Each row is followed by roughly how far along a hidden order it lies, from 0 to 20. A new part has a new order.
In the rows, 128 means zero.
[122, 145, 133, 135, 166, 136, 88, 141, 155, 103, 171, 136, 105, 157, 121, 117, 161, 106, 124, 128]  3
[116, 139, 108, 133, 125, 108, 138, 127, 148, 105, 180, 124, 110, 156, 107, 120, 141, 102, 114, 149]  7
[120, 159, 109, 156, 173, 109, 131, 117, 157, 108, 186, 116, 102, 154, 131, 110, 143, 100, 98, 152]  12
[132, 118, 118, 115, 147, 121, 103, 140, 143, 130, 153, 119, 128, 184, 115, 135, 142, 147, 118, 131]  7
[120, 141, 100, 134, 124, 110, 134, 127, 153, 104, 176, 120, 105, 146, 110, 121, 141, 102, 116, 157]  7
[119, 148, 119, 133, 130, 105, 118, 102, 178, 107, 158, 124, 104, 152, 113, 122, 157, 98, 120, 137]  0
[124, 151, 110, 138, 105, 126, 103, 129, 168, 105, 153, 119, 111, 146, 114, 123, 149, 106, 117, 153]  0
[116, 130, 131, 144, 212, 103, 117, 170, 145, 107, 169, 126, 99, 146, 128, 118, 127, 107, 114, 130]  20
[115, 153, 123, 155, 209, 96, 124, 134, 139, 119, 180, 112, 102, 154, 138, 112, 136, 118, 93, 132]  20
[122, 136, 115, 130, 157, 105, 108, 130, 137, 162, 161, 109, 145, 170, 120, 134, 151, 164, 106, 134]  9
[118, 142, 145, 133, 173, 109, 92, 146, 156, 107, 155, 139, 106, 155, 121, 112, 152, 111, 120, 132]  9
[110, 151, 122, 127, 147, 100, 118, 99, 172, 109, 164, 125, 106, 154, 121, 118, 169, 107, 114, 131]  2
[120, 132, 115, 110, 139, 99, 115, 119, 149, 145, 148, 116, 124, 173, 112, 139, 155, 140, 117, 133]  7
[105, 137, 131, 128, 174, 87, 113, 132, 153, 121, 144, 117, 111, 144, 122, 125, 145, 112, 124, 137]  13
[131, 144, 123, 129, 165, 120, 100, 121, 143, 152, 173, 124, 146, 172, 121, 127, 134, 155, 109, 130]  7
[122, 100, 105, 127, 126, 110, 127, 155, 140, 108, 155, 113, 113, 140, 105, 131, 118, 113, 124, 145]  15
[117, 140, 121, 132, 200, 88, 116, 122, 121, 154, 162, 110, 119, 161, 128, 127, 154, 151, 105, 132]  12
[120, 112, 114, 116, 132, 109, 140, 130, 150, 110, 170, 121, 110, 169, 103, 132, 141, 112, 118, 132]  10
[121, 111, 129, 132, 170, 108, 115, 183, 142, 105, 158, 125, 106, 148, 118, 122, 128, 109, 116, 133]  18
[108, 155, 138, 134, 161, 99, 107, 121, 172, 110, 161, 128, 103, 155, 116, 121, 162, 107, 122, 131]  5
[129, 137, 133, 134, 166, 136, 94, 161, 152, 108, 166, 137, 113, 172, 123, 117, 157, 113, 117, 128]  7
[117, 150, 150, 137, 188, 104, 96, 141, 157, 109, 167, 143, 100, 167, 125, 110, 158, 107, 122, 127]  9
[109, 141, 145, 131, 149, 103, 96, 131, 160, 109, 151, 129, 100, 152, 116, 119, 156, 108, 128, 133]  9
[119, 130, 106, 148, 151, 108, 125, 151, 139, 105, 160, 105, 109, 131, 116, 124, 115, 109, 108, 146]  18
[120, 109, 120, 128, 158, 108, 125, 160, 140, 108, 157, 123, 107, 170, 113, 124, 136, 104, 116, 134]  14
[113, 139, 123, 132, 188, 88, 114, 131, 145, 145, 155, 107, 112, 147, 130, 125, 149, 139, 104, 136]  15
[116, 155, 136, 135, 166, 125, 94, 130, 171, 103, 176, 139, 97, 160, 124, 113, 168, 107, 127, 128]  2
[110, 151, 143, 133, 157, 103, 97, 127, 170, 108, 165, 134, 103, 153, 119, 115, 152, 106, 128, 132]  6
[124, 142, 133, 133, 159, 141, 89, 155, 153, 101, 163, 136, 111, 152, 118, 119, 155, 108, 128, 132]  5
[117, 140, 120, 119, 127, 104, 142, 108, 159, 105, 185, 127, 102, 170, 110, 125, 156, 106, 107, 131]  4
[118, 119, 114, 115, 127, 110, 135, 129, 149, 107, 176, 123, 108, 174, 104, 133, 151, 113, 116, 133]  8
[121, 144, 114, 132, 109, 107, 124, 105, 172, 109, 161, 123, 106, 155, 109, 120, 149, 102, 116, 142]  1
[130, 137, 90, 144, 119, 117, 113, 134, 150, 102, 141, 102, 121, 125, 111, 128, 128, 114, 117, 166]  8
[116, 147, 121, 112, 168, 95, 132, 101, 153, 129, 171, 125, 105, 183, 123, 130, 167, 117, 114, 128]  6
[119, 114, 110, 122, 127, 107, 137, 129, 150, 109, 171, 121, 106, 160, 106, 129, 136, 108, 120, 134]  10
[122, 115, 99, 136, 132, 109, 127, 153, 138, 108, 152, 109, 118, 130, 109, 128, 110, 112, 122, 152]  16
[120, 136, 118, 126, 155, 103, 111, 127, 141, 160, 155, 108, 135, 166, 115, 134, 151, 157, 103, 134]  10
[105, 152, 146, 132, 182, 91, 110, 126, 163, 114, 159, 124, 101, 161, 127, 118, 151, 109, 116, 132]  10
[108, 143, 133, 142, 221, 88, 117, 133, 152, 107, 168, 121, 106, 148, 137, 118, 139, 111, 110, 130]  20
[115, 134, 116, 117, 151, 98, 124, 102, 165, 108, 153, 120, 110, 157, 111, 125, 161, 108, 121, 133]  2
[119, 139, 127, 118, 174, 106, 123, 124, 136, 148, 174, 126, 131, 191, 125, 133, 159, 149, 108, 127]  7
[119, 108, 117, 131, 147, 109, 127, 172, 141, 102, 162, 123, 108, 147, 114, 124, 122, 111, 121, 133]  17
[120, 149, 117, 131, 116, 110, 113, 113, 181, 108, 150, 117, 110, 103, 106, 125, 154, 101, 126, 144]  0
[110, 135, 115, 135, 203, 88, 114, 131, 142, 128, 153, 104, 110, 146, 130, 123, 136, 132, 107, 135]  18
[118, 163, 125, 134, 143, 119, 98, 126, 177, 106, 167, 131, 105, 156, 122, 115, 163, 104, 125, 135]  0
[118, 145, 110, 124, 116, 106, 134, 112, 149, 109, 171, 123, 109, 159, 103, 123, 153, 105, 118, 142]  3
[119, 148, 107, 138, 122, 120, 116, 119, 165, 105, 165, 125, 106, 145, 113, 120, 155, 99, 117, 154]  1
[110, 146, 140, 131, 154, 107, 97, 131, 170, 108, 151, 131, 100, 149, 117, 121, 154, 116, 130, 133]  5
[120, 134, 114, 149, 161, 98, 115, 144, 130, 117, 154, 100, 111, 125, 127, 125, 118, 121, 105, 141]  20
[112, 140, 144, 136, 173, 127, 90, 160, 155, 106, 163, 142, 105, 164, 123, 116, 158, 108, 125, 129]  8

[112, 130, 124, 140, 135, 132, 126, 110, 106, 127, 120, 135, 129, 141, 159, 120, 116, 117, 124, 133, 114]  13
[123, 126, 108, 117, 125, 119, 156, 143, 111, 121, 177, 130, 109, 143, 83, 137, 119, 140, 131, 188, 105]  15
[125, 135, 106, 129, 135, 137, 77, 109, 162, 127, 164, 110, 122, 134, 120, 136, 146, 125, 130, 103, 131]  10
[128, 117, 122, 118, 125, 121, 157, 129, 138, 133, 163, 125, 151, 137, 125, 122, 111, 184, 131, 132, 134]  9
[124, 137, 155, 126, 104, 119, 142, 144, 68, 132, 72, 132, 145, 110, 156, 85, 122, 128, 135, 134, 144]  15
[127, 130, 124, 137, 131, 141, 136, 151, 153, 127, 134, 132, 125, 126, 150, 154, 138, 133, 132, 116, 127]  11
[128, 126, 156, 128, 122, 122, 133, 131, 102, 125, 118, 133, 129, 116, 172, 116, 134, 154, 136, 108, 112]  10
[127, 130, 132, 118, 136, 131, 140, 166, 117, 110, 102, 149, 125, 133, 155, 131, 108, 170, 136, 142, 116]  6
[121, 117, 147, 128, 119, 113, 184, 127, 31, 121, 110, 154, 93, 129, 126, 117, 112, 103, 149, 189, 144]  17
[137, 137, 125, 143, 130, 119, 104, 175, 147, 108, 152, 139, 159, 121, 139, 123, 127, 129, 114, 115, 136]  0
[128, 131, 124, 127, 133, 120, 106, 118, 145, 123, 158, 127, 115, 136, 62, 147, 144, 135, 126, 121, 124]  7
[131, 128, 134, 126, 133, 132, 124, 127, 106, 128, 124, 132, 111, 134, 154, 110, 109, 72, 114, 151, 121]  10
[128, 127, 138, 131, 125, 152, 156, 135, 127, 139, 124, 121, 138, 117, 201, 129, 109, 125, 133, 130, 128]  12
[136, 117, 131, 117, 123, 112, 139, 138, 98, 138, 115, 129, 146, 121, 126, 123, 126, 155, 121, 155, 136]  10
[124, 124, 140, 132, 98, 126, 143, 143, 106, 122, 99, 146, 141, 118, 84, 118, 127, 172, 134, 144, 128]  9
[138, 127, 134, 132, 125, 126, 131, 151, 136, 127, 139, 126, 106, 138, 90, 125, 115, 78, 126, 162, 124]  9
[124, 131, 123, 116, 130, 133, 95, 101, 125, 142, 83, 117, 134, 121, 182, 118, 125, 86, 128, 141, 123]  11
[136, 125, 171, 141, 116, 130, 130, 115, 112, 143, 51, 131, 104, 110, 152, 72, 112, 39, 136, 61, 142]  6
[135, 124, 120, 108, 119, 119, 123, 132, 129, 134, 98, 121, 127, 130, 109, 126, 114, 171, 136, 87, 120]  14
[131, 127, 138, 135, 125, 150, 122, 154, 126, 120, 148, 145, 113, 136, 151, 92, 123, 107, 137, 127, 119]  0
[124, 114, 125, 134, 138, 129, 102, 132, 108, 142, 81, 135, 116, 119, 139, 101, 126, 116, 136, 101, 115]  9
[126, 114, 145, 158, 114, 149, 146, 145, 21, 139, 25, 148, 93, 100, 180, 48, 122, 1, 145, 164, 130]  4
[130, 119, 129, 144, 121, 114, 123, 123, 84, 118, 122, 130, 118, 124, 125, 103, 95, 133, 137, 169, 125]  8
[128, 116, 121, 139, 120, 111, 125, 132, 60, 126, 110, 137, 119, 147, 138, 111, 115, 134, 134, 110, 109]  9
[139, 117, 142, 132, 111, 133, 151, 109, 111, 134, 95, 123, 158, 124, 145, 120, 133, 143, 123, 120, 127]  13
[117, 121, 118, 135, 127, 127, 147, 107, 80, 135, 80, 107, 110, 117, 106, 117, 95, 118, 136, 231, 123]  16
[128, 129, 123, 139, 149, 132, 109, 140, 116, 137, 138, 123, 111, 149, 157, 115, 127, 143, 139, 90, 100]  7
[127, 138, 123, 129, 132, 125, 143, 131, 133, 138, 135, 127, 120, 133, 116, 125, 109, 101, 121, 135, 144]  13
[137, 134, 136, 132, 121, 127, 117, 142, 165, 120, 171, 122, 153, 137, 127, 139, 151, 127, 134, 72, 117]  9
[135, 127, 127, 130, 126, 130, 134, 131, 130, 139, 118, 123, 139, 122, 127, 129, 146, 80, 143, 111, 127]  10
[123, 121, 122, 133, 133, 113, 118, 141, 126, 116, 140, 129, 122, 134, 101, 129, 98, 182, 119, 181, 112]  8
[129, 135, 118, 111, 133, 141, 138, 106, 125, 131, 127, 144, 130, 132, 95, 146, 124, 143, 127, 178, 126]  20
[127, 125, 135, 117, 104, 129, 161, 128, 102, 152, 91, 138, 135, 121, 126, 138, 116, 138, 133, 175, 133]  17
[119, 140, 154, 140, 144, 139, 148, 136, 61, 133, 126, 128, 104, 133, 122, 106, 110, 31, 138, 141, 125]  11
[132, 124, 120, 127, 127, 125, 115, 141, 92, 135, 97, 136, 111, 119, 114, 115, 112, 101, 137, 83, 120]  11
[119, 129, 121, 108, 140, 110, 125, 158, 141, 107, 154, 122, 122, 145, 109, 132, 124, 182, 99, 163, 140]  14
[128, 121, 131, 128, 125, 123, 142, 126, 80, 139, 91, 127, 97, 132, 107, 110, 141, 143, 141, 136, 134]  14
[121, 136, 153, 136, 115, 144, 145, 130, 136, 138, 99, 130, 129, 117, 211, 119, 131, 134, 135, 113, 92]  11
[122, 123, 127, 136, 124, 125, 146, 149, 122, 131, 145, 126, 114, 129, 117, 132, 126, 101, 106, 127, 115]  8
[123, 123, 126, 118, 97, 122, 166, 131, 122, 133, 150, 131, 146, 116, 120, 140, 127, 162, 126, 121, 144]  15
[134, 132, 126, 130, 126, 137, 119, 119, 135, 124, 129, 123, 139, 132, 184, 142, 106, 121, 117, 108, 136]  10
[140, 124, 125, 130, 122, 128, 124, 110, 103, 135, 113, 121, 122, 108, 124, 126, 106, 135, 134, 136, 133]  14
[116, 117, 127, 135, 115, 131, 116, 132, 110, 125, 115, 136, 114, 116, 151, 127, 101, 123, 121, 125, 148]  11
[128, 116, 118, 123, 119, 119, 125, 140, 108, 123, 137, 137, 94, 134, 168, 112, 109, 121, 141, 127, 128]  10
[136, 134, 96, 132, 139, 124, 102, 151, 145, 130, 183, 127, 140, 126, 116, 137, 147, 176, 132, 106, 122]  10
[130, 137, 126, 124, 118, 129, 158, 131, 97, 149, 134, 131, 134, 118, 121, 117, 141, 31, 116, 147, 130]  14
[131, 127, 141, 129, 142, 135, 156, 158, 126, 141, 112, 134, 151, 116, 127, 139, 119, 180, 116, 158, 103]  12
[137, 134, 122, 119, 126, 142, 152, 112, 120, 136, 109, 132, 96, 139, 139, 119, 108, 80, 129, 177, 137]  10
[120, 124, 114, 120, 128, 124, 131, 133, 87, 135, 103, 121, 108, 128, 145, 119, 115, 129, 124, 130, 145]  20
[135, 124, 122, 127, 138, 116, 96, 105, 126, 110, 124, 118, 118, 113, 119, 111, 109, 170, 124, 151, 108]  7
[122, 125, 149, 120, 124, 119, 156, 139, 125, 132, 176, 136, 159, 121, 131, 153, 101, 108, 117, 133, 122]  9
[132, 128, 129, 144, 137, 129, 103, 134, 122, 114, 95, 148, 127, 132, 99, 100, 116, 86, 125, 103, 107]  2
[126, 143, 126, 125, 126, 122, 91, 145, 86, 132, 57, 135, 92, 146, 81, 106, 132, 115, 122, 100, 151]  9
[123, 123, 128, 119, 129, 124, 123, 143, 92, 122, 99, 127, 135, 120, 120, 131, 122, 144, 124, 140, 137]  15
[113, 128, 118, 117, 140, 117, 127, 110, 138, 146, 119, 133, 103, 142, 93, 95, 146, 166, 154, 88, 116]  9
[134, 126, 131, 125, 110, 124, 143, 157, 142, 125, 170, 138, 234, 138, 179, 127, 147, 188, 141, 92, 137]  9
[127, 112, 158, 147, 105, 136, 130, 114, 49, 137, 33, 138, 86, 110, 152, 67, 114, 55, 131, 137, 133]  6
